Below is a small trained network, with its code and all its weights. Each question gives an input and a class and asks what happens when units are switched off, that is, made to give their printed mean instead of their output.

import numpy as np


def w(rows, s, z=0):
    codes = np.array(rows[::2]) - 128.0
    scale = np.full(codes.shape[1], s)
    scale[-1] = z or s
    return codes * scale


def norm(h):
    return h / np.sqrt((h * h).mean(-1, keepdims=True) + 1e-5)


def f(y):
    return np.maximum(y, 0)


def log_softmax(a):
    a = a - a.max(-1, keepdims=True)
    return a - np.log(np.exp(a).sum(-1, keepdims=True))


def net(x, mask):
    res = np.array(x, float).reshape(1, 8) / 4 @ E
    u = 0
    for l in range(3):
        y = f(norm(res) @ A[l][:, :-1].T + A[l][:, -1])
        res = res + np.where(mask[u : u + 12], y, B[l][:, -1]) @ B[l][:, :-1]
        u += 12
    return log_softmax(norm(res)[-1] @ U[:, :-1].T + U[:, -1])


A, B = {}, {}
E = w([
[142,138,157,141,141,42,220],'x0',
[96,180,83,105,176,91,100],'x1',
[87,64,192,109,185,90,96],'x2',
[185,137,134,105,216,170,150],'x3',
[130,129,128,126,130,127,129],'x4',
[183,207,253,147,115,90,73],'x5',
[233,47,33,254,146,56,37],'x6',
[131,129,126,129,129,125,129],'x7',
],0.0033)
A[0] = w([
[50,252,39,54,199,76,62,67],'L0N0',
[103,177,179,34,174,125,182,211],'L0N1',
[53,126,26,115,202,145,113,109],'L0N2',
[133,55,173,194,82,230,152,195],'L0N3',
[136,101,227,62,94,178,147,138],'L0N4',
[164,160,190,182,149,113,119,170],'L0N5',
[173,233,56,130,93,186,154,6],'L0N6',
[117,166,62,166,197,60,54,22],'L0N7',
[61,153,95,173,6,76,124,12],'L0N8',
[131,100,119,155,114,95,231,30],'L0N9',
[63,202,96,129,162,77,65,184],'L0N10',
[177,223,135,162,92,147,116,102],'L0N11',
],0.0042,0.0026)
B[0] = w([
[210,77,149,65,40,130,123,193],'L0N0',
[176,57,125,207,100,131,140,252],'L0N1',
[137,130,106,106,140,52,140,201],'L0N2',
[184,122,54,3,114,42,101,233],'L0N3',
[147,99,74,138,118,103,86,215],'L0N4',
[94,117,45,83,118,131,122,195],'L0N5',
[138,156,36,158,104,141,145,167],'L0N6',
[190,75,162,136,65,174,148,168],'L0N7',
[68,62,159,155,28,125,110,164],'L0N8',
[126,164,100,107,143,71,117,155],'L0N9',
[168,46,154,92,80,129,154,196],'L0N10',
[76,157,81,129,142,104,131,177],'L0N11',
],0.005,0.0035)
A[1] = w([
[71,144,103,105,135,132,175,156],'L1N0',
[163,149,127,138,254,201,152,4],'L1N1',
[142,106,137,137,126,82,184,114],'L1N2',
[128,113,84,139,100,109,139,220],'L1N3',
[234,152,108,90,191,137,153,130],'L1N4',
[141,91,123,165,150,144,108,106],'L1N5',
[60,170,180,82,102,174,161,108],'L1N6',
[192,149,167,112,84,110,100,158],'L1N7',
[137,224,209,171,125,132,73,112],'L1N8',
[83,110,99,113,132,153,153,102],'L1N9',
[130,154,115,198,155,126,95,39],'L1N10',
[94,77,167,96,161,107,109,56],'L1N11',
],0.0085,0.0017)
B[1] = w([
[159,92,115,165,146,104,99,169],'L1N0',
[66,85,216,128,47,108,132,138],'L1N1',
[163,221,145,64,140,122,26,196],'L1N2',
[118,138,207,66,152,136,129,254],'L1N3',
[57,93,165,129,35,110,125,218],'L1N4',
[139,187,167,112,133,114,172,161],'L1N5',
[254,55,146,203,164,201,184,162],'L1N6',
[96,70,39,57,169,145,153,223],'L1N7',
[84,68,43,68,231,12,216,148],'L1N8',
[169,111,105,138,187,54,130,169],'L1N9',
[143,87,105,159,124,128,195,141],'L1N10',
[95,202,106,184,149,211,90,168],'L1N11',
],0.0054,0.0055)
A[2] = w([
[200,116,144,65,133,140,74,112],'L2N0',
[126,144,174,141,154,196,166,117],'L2N1',
[143,222,177,144,167,53,177,150],'L2N2',
[175,101,103,254,113,62,57,1],'L2N3',
[11,102,118,130,56,129,131,214],'L2N4',
[149,187,148,128,98,85,170,249],'L2N5',
[153,124,104,157,175,184,169,116],'L2N6',
[159,39,125,95,69,151,139,116],'L2N7',
[197,129,113,119,107,79,60,210],'L2N8',
[165,173,206,164,151,44,150,61],'L2N9',
[75,91,204,133,230,137,37,59],'L2N10',
[117,207,48,131,88,171,185,79],'L2N11',
],0.0056,0.00094)
B[2] = w([
[122,201,104,126,110,154,166,212],'L2N0',
[160,100,123,158,126,136,130,133],'L2N1',
[121,107,93,146,155,189,74,142],'L2N2',
[172,111,187,137,143,164,152,158],'L2N3',
[150,138,200,179,200,104,92,173],'L2N4',
[102,120,92,169,159,189,44,153],'L2N5',
[164,132,157,168,140,117,117,138],'L2N6',
[101,188,166,132,150,108,109,254],'L2N7',
[93,143,158,119,150,190,198,215],'L2N8',
[130,124,91,109,112,193,65,144],'L2N9',
[101,180,54,213,41,106,183,157],'L2N10',
[76,113,129,254,157,78,108,148],'L2N11',
],0.0065,0.0067)
U = w([
[241,80,172,160,160,189,175,172],'0',
[124,143,135,68,90,131,135,235],'1',
[116,84,63,103,200,53,153,85],'2',
[99,164,81,244,118,147,128,135],'3',
[103,105,229,153,89,113,99,3],'4',
[111,165,142,117,145,159,124,229],'5',
[138,161,91,110,156,200,55,14],'6',
[119,165,152,127,142,144,135,116],'7',
],0.011,0.0021)

Each question gives the input, the list of numbers given to net, and the class t.
The units are the neurons (one row each of A and B). Each row of codes is followed by its name. A weight is (code - 128) times the scale printed after its matrix; where a second scale follows, it is the last column's (A, B and U).
mask holds one flag per neuron, layer by layer. A switched-off neuron (its flag False) gives its mean, the last column of its row in B, instead of its output. The means were averaged over made-up inputs and are rounded, as every weight is.
A unit's drop is (log p(t) with every unit on - log p(t) with that unit switched off) / (log p(t) with every unit on - log p(t) with every unit switched off).
The circuit of an input: a set's keep is (log p(t) with only the set's units on - log p(t) with every unit switched off) / (log p(t) with every unit on - log p(t) with every unit switched off). Starting from the 12 units with the biggest drops (on a tie, the unit counted first), units are removed one at a time, each time the one whose removal leaves the highest keep (on an exact tie, the one counted first), for as long as the keep stays at least 0.8.
circuit, biggest first: the units of the circuit, biggest drop first
most important unit: the unit with the biggest drop
top k neurons: the k neurons with the biggest drops, biggest first
k most important neurons of layer l: the k neurons of layer l with the biggest drops, biggest first
input [3,8,-2,7,-2,4,-3,2], class 1: circuit, biggest first	L0N0; L1N4
input [7,-7,-1,6,-8,8,0,1], class 2: 3 most important neurons of layer 1	L1N7; L1N8; L1N3
input [7,6,1,-3,-7,-1,3,7], class 5: circuit, biggest first	L1N2; L0N3; L2N8
input [-5,-5,-2,-7,5,-4,-3,-1], class 4: most important neuron of layer 0	L0N8
input [5,2,-6,-3,-5,8,-4,2], class 2: top 2 neurons	L1N8; L1N7
input [-5,1,0,-2,3,-2,5,1], class 0: top 3 neurons	L2N3; L0N0; L1N7
input [7,6,-6,5,7,-7,-8,-5], class 0: circuit, biggest first	L1N6; L0N3; L1N0
input [-2,5,-8,2,-5,4,0,-5], class 3: top 2 neurons	L2N11; L0N6
input [0,-3,-7,4,0,-1,2,2], class 3: circuit, biggest first	L0N6; L2N11
input [-8,-4,-8,5,2,-6,0,0], class 3: circuit, biggest first	L2N11; L0N6
input [2,-1,-6,-8,-8,8,-4,-2], class 2: circuit, biggest first	L1N8; L1N7
input [-2,-2,-7,-4,0,0,-6,2], class 3: top 3 neurons	L0N6; L2N11; L0N4
input [3,-7,-3,7,-7,8,2,4], class 2: top 2 neurons	L1N7; L1N8
input [-8,0,-8,6,-2,3,-2,2], class 3: 2 most important neurons of layer 0	L0N6; L0N11
input [2,0,-8,-1,-7,-7,-6,8], class 3: circuit, biggest first	L2N11
input [-6,3,7,4,-6,8,-7,3], class 2: top 3 neurons	L1N8; L1N7; L0N4
input [3,-6,-5,-2,0,-5,2,-1], class 1: top 3 neurons	L0N3; L1N3; L1N11
input [-6,-6,4,-7,-3,-3,8,3], class 0: 2 most important neurons of layer 2	L2N3; L2N8
input [-4,6,8,4,-1,2,0,7], class 3: top 3 neurons	L1N11; L2N10; L0N3
input [-1,4,1,8,2,-6,6,-6], class 4: 3 most important neurons of layer 1	L1N4; L1N1; L1N7
input [5,7,6,-4,0,3,1,-4], class 1: most important unit	L0N0
input [4,-8,1,0,-5,8,7,8], class 1: circuit, biggest first	L0N1; L0N5; L1N6; L2N4
input [-3,5,-8,3,-7,-3,5,-8], class 3: 2 most important neurons of layer 0	L0N3; L0N1
input [-8,5,8,8,-3,5,0,0], class 3: top 3 neurons	L2N10; L1N11; L0N3
input [5,3,-3,1,-3,7,-1,-6], class 2: top 3 neurons	L1N8; L1N7; L0N3
input [-1,6,-1,7,3,3,-7,7], class 0: top 3 neurons	L1N6; L0N3; L0N2
input [-6,0,5,-3,0,-4,5,6], class 5: most important unit	L2N8
